suvon: [-73.3  -0.7  16.5  15.7]
kovev: [29.4 45.2 10.4  5.0]
gulez: [29.4 45.2 -2.4  5.0]
nif: [ 25.6  44.7  36.6 -13.3]
Tafo: [-32.0 -32.1  11.3 -13.1]
tupe: [ 27.5  32.8 -75.1  60.4]
gade: [-51.0 -51.0 -51.1 -50.9]
mufof: [ 7.0 57.0 60.6 44.2]
lus: [-32.3 -60.0  51.7 -20.9]
mub: [-35.1 -60.0  51.7 -20.9]
buko: [ 82.4 -15.6  22.9  58.3]
gire: [-22.9   2.8 -47.8  -4.3]
gone nif: [-13.3  36.6  44.7] : [25.6]
gone Tafo: [-32.1 -32.0  11.3] : [-13.1]
gone gade: [-51.1 -51.0 -51.0] : [-50.9]
gone suvon: [15.7 16.5 -0.7] : [-73.3]
gone buko: [-15.6  58.3  82.4] : [22.9]
gone gulez: [ 5.0 29.4 -2.4] : [45.2]
gone gade: [-51.0 -51.1 -51.0] : [-50.9]

mub: [53.8 34.5  8.0 61.0 17.6 45.5 11.1 -5.7 -7.9  0.7 -3.9 -6.9]
kovev: [ 16.4  10.7   2.8  19.5   6.4  14.2 -13.3 -13.4 -11.7  26.3  24.3  20.1]
mufof: [ 53.8  34.5   8.0  61.0  17.6  45.5 -45.8 -42.0 -37.0  82.7  77.7  63.1]
gire: [ 19.9  13.0  12.9  23.1   6.8  17.6 -17.1 -16.5 -13.6  30.5  29.8  23.7]
suvon: [ 54.3  34.4   7.7  60.3  18.1  45.4 -45.2 -41.5 -36.8  82.6  76.9  63.1]
gone gire: [ 29.8   6.8  23.1  19.9 -13.6  23.7 -16.5  12.9  17.6  30.5 -17.1] : [13.0]
gone kovev: [-11.7  26.3 -13.3  24.3  14.2   6.4   2.8  10.7  16.4  19.5  20.1] : [-13.4]
gone kovev: [-11.7  16.4   2.8  24.3  20.1  14.2  19.5  26.3   6.4 -13.3  10.7] : [-13.4]

gire: [  9.9  -1.2 -15.8 -14.5 -10.0  34.0]
tupe: [-35.8  -1.2 -15.8  -1.1  31.0 -35.7]
mub: [  9.9  -1.2  -5.8  -5.7  38.9 -13.6]
gone tupe: [ -1.1  31.0 -35.8 -15.8  -1.2] : [-35.7]
gone mub: [ 38.9  -1.2 -13.6  -5.8   9.9] : [-5.7]
gone gire: [-15.8 -10.0 -14.5  34.0  -1.2] : [9.9]
gone tupe: [-15.8  31.0 -35.7  -1.1 -35.8] : [-1.2]

tupe: [ -0.7  -3.7 -36.6  21.4  21.3 -28.9  37.2 -45.4  54.4  -9.7 -18.9 -64.1
   9.6  24.7 -63.2]
Tafo: [ -7.9 -27.6 -74.4  -4.6  21.9 -37.6   6.3 -66.9  62.8 -13.3 -58.2   6.9
  -8.0  34.8 -44.8]
gire: [-15.7 -14.4 -26.3 -11.0  -0.1  -4.5  28.2 -32.8  84.9  15.0 -24.1   7.7
  -6.5  51.9 -39.5]
gulez: [ 52.7   4.4  -4.9 -78.9   2.2 -41.9  34.5  21.6  44.6  34.4   9.5  44.7
   5.1  24.4 -17.0]
kovev: [ -0.7  -3.7 -36.6 -36.7  21.3 -28.9  37.2 -45.4  54.4  15.1 -18.9 -64.1
   9.6  24.7 -63.2]
mub: [  6.0  -4.2 -45.3 -51.2  26.2 -22.1  39.5 -24.1  60.3  -8.2  -6.8 -43.6
 -11.8  -1.8 -61.7]
gone tupe: [-45.4  -0.7 -63.2  24.7 -36.6 -18.9   9.6  -9.7  54.4  21.4  37.2  -3.7
 -64.1 -28.9] : [21.3]
gone gire: [ 28.2   7.7  -0.1  15.0 -24.1 -32.8 -26.3 -15.7  -6.5  -4.5 -14.4  51.9
 -39.5  84.9] : [-11.0]
gone kovev: [ 15.1 -64.1  -3.7  21.3 -28.9  54.4  -0.7 -63.2   9.6  24.7 -18.9 -36.7
  37.2 -45.4] : [-36.6]
gone gulez: [ 21.6  52.7   2.2   9.5   5.1  -4.9   4.4  34.5 -17.0  44.7  44.6  24.4
 -41.9 -78.9] : [34.4]
gone gulez: [ 24.4   9.5 -78.9  44.6   5.1 -17.0  34.5  -4.9  21.6   2.2  52.7  34.4
 -41.9   4.4] : [44.7]

nif: [-29.9  61.1 -58.3 -16.6  61.0 -35.9  -3.0 -96.5  72.2]
Tafo: [-34.1  67.8  -1.4  55.4  30.3 -48.3  -7.1  33.3 -59.1]
tupe: [-10.2  31.6 -10.3 -93.3  37.9  52.5  30.8  28.9   1.0]
lus: [ 38.3  11.6  28.2   6.9 -41.0 -15.6 -81.5  83.2  66.1]
gone tupe: [ 31.6 -10.2  52.5  28.9  37.9  30.8   1.0 -93.3] : [-10.3]
gone nif: [-96.5  72.2 -35.9  -3.0  61.1 -16.6 -29.9 -58.3] : [61.0]

gire: [-11.2 -48.3 -19.6  -4.8  26.3  -2.0   0.9  10.1  -0.4  20.3  -8.7  30.3
   1.4  13.0 -16.5   0.7   6.6  10.0   3.3  10.2  -1.8  -5.1   0.8  21.9
   2.9   0.8  -5.0  -9.8  -2.9  -0.3  -5.7 -19.2   0.8   4.9  -1.2   2.3
   7.4]
gulez: [  3.6  16.6 -20.6   4.2   0.4  -0.8   1.4 -18.5  -3.4  38.6  10.2  -0.6
   1.3   7.7  -1.3 -26.2  20.0  -1.9 -22.8  10.0  11.8   5.5  16.0 -11.1
 -14.0  13.1   5.1 -16.4   8.5   3.7  27.4 -20.1   0.9  18.3   1.2 -18.5
 -36.2]
gade: [ 13.1 -16.9 -12.5  -0.4  53.5  15.9  -2.3  -7.7   3.3  -9.8  -9.7  37.3
   4.5  16.9   3.0 -17.7   1.3   8.1 -16.7   5.7  76.1  -5.8  -9.6  -9.1
   3.4  -4.8   1.8 -17.1   1.6   6.4   3.3 -10.8  -1.9  -0.6   1.0   8.4
 -35.6]
mub: [ -0.3 -32.9   8.0 -10.7   5.0  -8.8 -11.6  -6.7  11.9 -14.7  -9.9   1.6
  12.8  30.6  -2.2 -17.0 -13.4   6.3  -2.2  -9.5   5.3 -12.5   4.5   8.7
   6.9  -4.0  -8.2   1.4  -9.1 -28.1  -5.8  -0.1  -8.2  11.6  12.5  -1.8
 -11.8]
buko: [ 16.0  55.4 -18.1   5.5   9.9  15.4  -1.0   3.8  -2.5 -32.7  -7.7  14.0
   6.7   8.6  -0.3  -2.8 -12.0  15.3   7.0  -2.0 -29.8   8.0 -13.1  11.9
   9.2   9.4   4.6 -10.1 -14.3  -2.3  10.0 -17.3  -2.6  20.8   8.0  -1.1
   2.4]
lus: [ 17.7  27.5   3.1  11.6   3.5  -4.4  12.5 -10.5   6.6 -13.3  -7.6  -0.9
  -2.4   0.1   6.4 -17.8   0.6  -1.8 -19.5   9.8  -6.5   5.8  12.0  -3.4
  12.5   0.3  -2.2   6.5  -4.9   0.2  16.5  11.1   9.7  -6.6  -8.4  21.5
 -20.6]
tupe: [ -3.9  10.6  -9.8  -0.4   1.4   2.2   0.8  -0.6  -5.7   5.6  19.6  17.1
  -4.1  -2.5   4.8   5.4   3.7   3.6   4.9  -8.2   6.9   9.0  -6.4   9.0
   2.7  -7.3  11.6  -8.1  -9.8  23.0  -2.9  -3.8   6.7 -20.0 -10.1  -2.0
   6.0]
gone mub: [ -0.1  12.5  -4.0  -8.2  -5.8  -8.2  30.6 -17.0 -11.6   1.6  -0.3  -6.7
   8.7 -10.7 -28.1  -9.1 -11.8  -9.5 -13.4  -2.2   5.3 -32.9  11.6   4.5
   6.9  -9.9   6.3  -1.8  -2.2   8.0  11.9  -8.8  12.8   5.0 -12.5   1.4] : [-14.7]
gone gade: [  6.4  -9.1  16.9 -35.6  -0.6 -16.9   4.5   1.0   3.3  -9.6 -12.5  -7.7
  37.3 -17.7   8.1   3.0   3.4  -9.7  76.1  -1.9  -5.8   1.3  13.1  -4.8
 -10.8  -0.4   5.7  15.9 -16.7   1.6   8.4  -2.3 -17.1  53.5   3.3   1.8] : [-9.8]
gone gade: [-35.6 -16.7  -9.8   3.0 -12.5  -9.6  -0.4   1.6   1.0  -0.6   3.3  -9.1
  13.1   3.3  -9.7  76.1 -10.8  -7.7   5.7   8.4 -17.1  -2.3 -17.7   8.1
  -1.9  16.9   6.4   4.5  -4.8  15.9  -5.8  53.5   1.3  37.3 -16.9   1.8] : [3.4]
gone gire: [ -4.8  -5.0   7.4  -2.9   6.6   1.4   0.8   2.3  10.2  -1.8   0.7 -48.3
  13.0  -9.8  10.0   4.9 -11.2   3.3  21.9  -2.0   0.8 -19.2 -16.5   0.8
  -5.7  -0.3 -19.6  -5.1  -1.2   2.9   0.9  26.3  -8.7  -0.4  30.3  20.3] : [10.1]

gade: [38.5 47.3 86.0 86.1 88.4 38.6 -5.2]
Tafo: [ 38.5  47.3  86.0 -49.6 -14.5 -70.1 -14.4]
buko: [ 90.4 -39.9  87.7  -6.0  25.1 -69.3 -62.3]
nif: [ 38.5  86.1  86.0 -49.6  91.2  33.7 -92.8]
gone gade: [86.0 47.3 38.6 88.4 -5.2 86.1] : [38.5]
gone nif: [ 33.7  91.2 -92.8 -49.6  38.5  86.1] : [86.0]
gone gade: [38.5 88.4 47.3 38.6 -5.2 86.1] : [86.0]
gone Tafo: [ 38.5  47.3  86.0 -14.5 -49.6 -70.1] : [-14.4]
gone gade: [86.0 38.6 88.4 47.3 86.1 -5.2] : [38.5]
gone nif: [-49.6  86.0  33.7  38.5  91.2 -92.8] : [86.1]

